grid =
[[126 141 123 133 121 134]
 [127 140 121 134 120 133]
 [142 103 136 123 126 111]
 [119 133 119 126 119 131]]
Rows and columns are numbered from 1.
The entry at row 2, column 1 is 127
What is the top-left entry?
Answer: 126
What is the entry in row 1 and column 3?
Answer: 123
What is the top-right entry?
Answer: 134
The entry directly above 111 -> 133
What is the entry in row 3 and column 1?
Answer: 142
The entry at row 3, column 2 -> 103
The entry just left of 111 -> 126
What is the entry at row 1, column 2?
Answer: 141

[155 142 132 116 148 154 113 137 127 123 132 135 158]
What is the entry just left of the largest entry?
A: 135
What is the entry just right of 127?
A: 123
The entry just right of 154 -> 113
